Below is a small trained network, with its code and all its weights. Each question gives an input and a class and asks what happens when units are switched off, that is, made to give their printed mean instead of their output.

import numpy as np


def w(rows, s, z=0):
    codes = np.array(rows[::2]) - 128.0
    scale = np.full(codes.shape[1], s)
    scale[-1] = z or s
    return codes * scale


def f(y):
    return y / 2 * (1 + np.tanh(0.7978845608 * (y + 0.044715 * y**3)))


def log_softmax(a):
    a = a - a.max(-1, keepdims=True)
    return a - np.log(np.exp(a).sum(-1, keepdims=True))


def net(x, mask):
    res = np.array(x, float).reshape(1, 5) / 4 @ E
    y = f(res @ A[0][:, :-1].T + A[0][:, -1])
    res = res + np.where(mask, y, B[0][:, -1]) @ B[0][:, :-1]
    return log_softmax(res[-1] @ U[:, :-1].T + U[:, -1])


A, B = {}, {}
E = w([
[113,119,149,114,128,121,114,124,118,100,123],'x0',
[225,131,131,143,109,142,90,207,173,20,137],'x1',
[138,129,112,126,141,140,120,142,127,155,126],'x2',
[174,120,79,178,84,122,105,124,7,112,57],'x3',
[157,147,180,184,161,1,98,132,86,160,189],'x4',
],0.014)
A[0] = w([
[138,117,97,171,72,89,91,110,22,145,44,178],'N0',
[172,152,120,152,156,136,156,121,98,157,102,154],'N1',
[187,122,117,139,87,175,160,94,90,100,100,100],'N2',
[82,127,197,133,175,74,120,101,123,220,235,142],'N3',
[98,169,160,158,174,81,171,100,101,153,165,149],'N4',
[121,163,135,116,148,100,137,116,147,160,110,126],'N5',
[38,108,101,107,118,129,165,76,85,181,102,176],'N6',
[164,142,91,126,129,138,133,145,123,124,94,133],'N7',
[128,122,134,116,159,144,103,97,98,116,153,113],'N8',
[193,85,80,154,101,167,133,148,98,71,78,136],'N9',
[45,158,157,110,210,101,151,82,141,160,183,144],'N10',
[56,126,115,130,125,136,161,106,87,147,117,169],'N11',
[145,143,94,182,128,102,119,92,42,129,65,23],'N12',
[210,132,163,163,147,20,99,152,94,142,171,59],'N13',
[131,181,119,167,148,122,166,111,141,128,121,130],'N14',
[113,145,127,160,124,124,122,133,141,113,130,100],'N15',
[91,171,122,157,171,105,124,103,137,126,154,128],'N16',
[125,108,118,113,152,134,91,130,113,109,119,121],'N17',
[126,133,132,135,131,83,123,113,161,115,153,85],'N18',
[131,150,98,119,99,120,134,107,131,117,146,116],'N19',
[124,122,148,94,160,167,97,175,150,127,129,110],'N20',
[173,146,208,223,155,99,94,145,75,137,184,139],'N21',
[143,135,148,124,147,93,165,110,132,162,127,139],'N22',
[56,114,119,105,89,139,144,57,78,198,94,82],'N23',
[155,215,160,193,168,60,77,151,83,125,163,3],'N24',
[155,145,147,154,110,121,68,177,177,101,155,40],'N25',
[166,137,113,140,136,105,133,155,99,80,113,68],'N26',
[135,117,125,131,128,113,128,102,147,119,114,120],'N27',
[127,124,92,142,84,138,143,168,114,117,132,125],'N28',
[35,132,112,150,151,153,168,60,64,164,80,52],'N29',
[160,152,125,120,111,103,94,175,161,106,164,42],'N30',
[117,138,115,183,102,152,114,114,134,100,101,107],'N31',
[102,139,211,92,171,171,172,169,255,116,181,129],'N32',
[190,139,166,173,134,50,86,132,94,143,171,174],'N33',
],0.0094,0.014)
B[0] = w([
[154,188,107,148,84,125,84,123,159,77,186,250],'N0',
[140,150,137,148,102,112,116,124,138,119,105,161],'N1',
[142,102,163,167,105,100,123,150,102,148,112,167],'N2',
[145,67,180,146,98,86,124,195,67,132,69,227],'N3',
[166,80,158,135,101,115,112,160,105,139,101,191],'N4',
[120,133,122,139,111,122,142,146,105,135,93,148],'N5',
[96,161,91,63,177,165,180,51,191,162,119,232],'N6',
[146,129,144,150,105,100,128,147,127,134,116,156],'N7',
[133,135,125,107,109,130,133,143,129,116,113,127],'N8',
[162,85,150,152,74,90,87,151,87,124,137,209],'N9',
[121,60,154,140,149,75,114,168,77,164,38,219],'N10',
[86,114,116,97,151,133,156,121,163,147,103,195],'N11',
[2,118,127,3,225,176,232,28,151,212,63,174],'N12',
[148,187,51,118,128,171,110,81,198,117,180,185],'N13',
[148,120,125,127,112,112,130,148,124,141,131,133],'N14',
[123,150,146,107,134,142,135,117,127,120,139,123],'N15',
[130,120,173,123,128,114,131,159,118,127,104,153],'N16',
[128,117,123,161,148,141,132,130,119,120,130,132],'N17',
[122,102,133,128,141,145,136,139,120,143,111,133],'N18',
[157,128,123,122,130,106,130,129,145,137,110,126],'N19',
[142,163,110,150,129,167,133,103,147,118,153,151],'N20',
[79,130,115,89,172,162,164,96,170,133,133,198],'N21',
[127,100,154,136,124,115,120,149,97,122,116,156],'N22',
[157,196,97,158,127,163,85,96,200,94,192,196],'N23',
[196,197,78,187,81,153,87,95,156,69,181,164],'N24',
[82,129,136,82,153,160,170,107,170,168,106,149],'N25',
[145,131,121,146,90,123,123,168,102,106,128,149],'N26',
[138,133,113,129,134,133,130,130,124,134,120,126],'N27',
[133,105,129,143,91,120,111,152,123,126,99,149],'N28',
[204,170,96,176,109,163,70,116,155,78,183,186],'N29',
[70,116,130,89,142,150,155,86,148,145,135,141],'N30',
[146,129,138,151,135,100,131,156,97,127,111,142],'N31',
[127,189,67,114,159,189,110,65,201,103,184,247],'N32',
[67,111,135,90,207,150,171,104,131,191,90,210],'N33',
],0.0091,0.019)
U = w([
[69,135,104,79,187,141,198,87,141,161,107,3],'0',
[162,182,78,168,107,139,68,97,152,60,180,251],'1',
[139,68,182,180,96,72,101,192,9,125,84,154],'2',
],0.013,0.0021)

Each question gives the input, the list of numbers given to net, and the class t.
The units are the neurons (one row each of A and B). Each row of codes is followed by its name. A weight is (code - 128) times the scale printed after its matrix; where a second scale follows, it is the last column's (A, B and U).
mask holds one flag per neuron, in row order. A switched-off neuron (its flag False) gives its mean, the last column of its row in B, instead of its output. The means were averaged over made-up inputs and are rounded, as every weight is.
A unit's drop is (log p(t) with every unit on - log p(t) with that unit switched off) / (log p(t) with every unit on - log p(t) with every unit switched off).
The circuit of an input: a set's keep is (log p(t) with only the set's units on - log p(t) with every unit switched off) / (log p(t) with every unit on - log p(t) with every unit switched off). Starting from the 12 units with the biggest drops (on a tie, the unit counted first), units are removed one at a time, each time the one whose removal leaves the highest keep (on an exact tie, the one counted first), for as long as the keep stays at least 0.8.
units of the circuit, in order: the units of the circuit, biggest drop first
k most important neurons: the k neurons with the biggest drops, biggest first
drop of u: that unit's drop, to one decimal
input [4,-7,7,-5,4], class 2: units of the circuit, in order => (N3)
input [0,8,2,1,-8], class 2: 2 most important neurons => (N9 N0)
input [4,1,1,2,-3], class 2: units of the circuit, in order => (N32 N6)
input [8,0,-3,7,7], class 0: 4 most important neurons => (N12 N33 N21 N29)
input [8,-7,-3,0,8], class 2: 4 most important neurons => (N3 N4 N10 N32)
input [0,-6,5,1,-3], class 1: 4 most important neurons => (N29 N23 N12 N33)
input [-6,1,-1,-7,-5], class 1: 4 most important neurons => (N32 N12 N33 N6)
input [-7,5,-1,0,4], class 0: 4 most important neurons => (N33 N0 N21 N29)
input [2,0,5,8,3], class 0: 2 most important neurons => (N12 N33)
input [6,-6,-4,-5,2], class 2: 2 most important neurons => (N3 N10)
input [-6,-5,-1,8,-6], class 1: 2 most important neurons => (N29 N0)
input [-8,4,1,0,1], class 0: 4 most important neurons => (N0 N29 N23 N24)
input [7,-4,4,-4,1], class 2: 2 most important neurons => (N3 N10)
input [5,-5,0,8,-4], class 1: most important neuron => (N0)
input [2,4,6,-2,4], class 0: 2 most important neurons => (N33 N0)
input [-5,7,3,-7,6], class 0: drop of N33 => 0.1
input [-8,-8,1,-6,8], class 2: drop of N3 => 0.7
input [-8,7,-8,-5,7], class 0: drop of N33 => 0.5
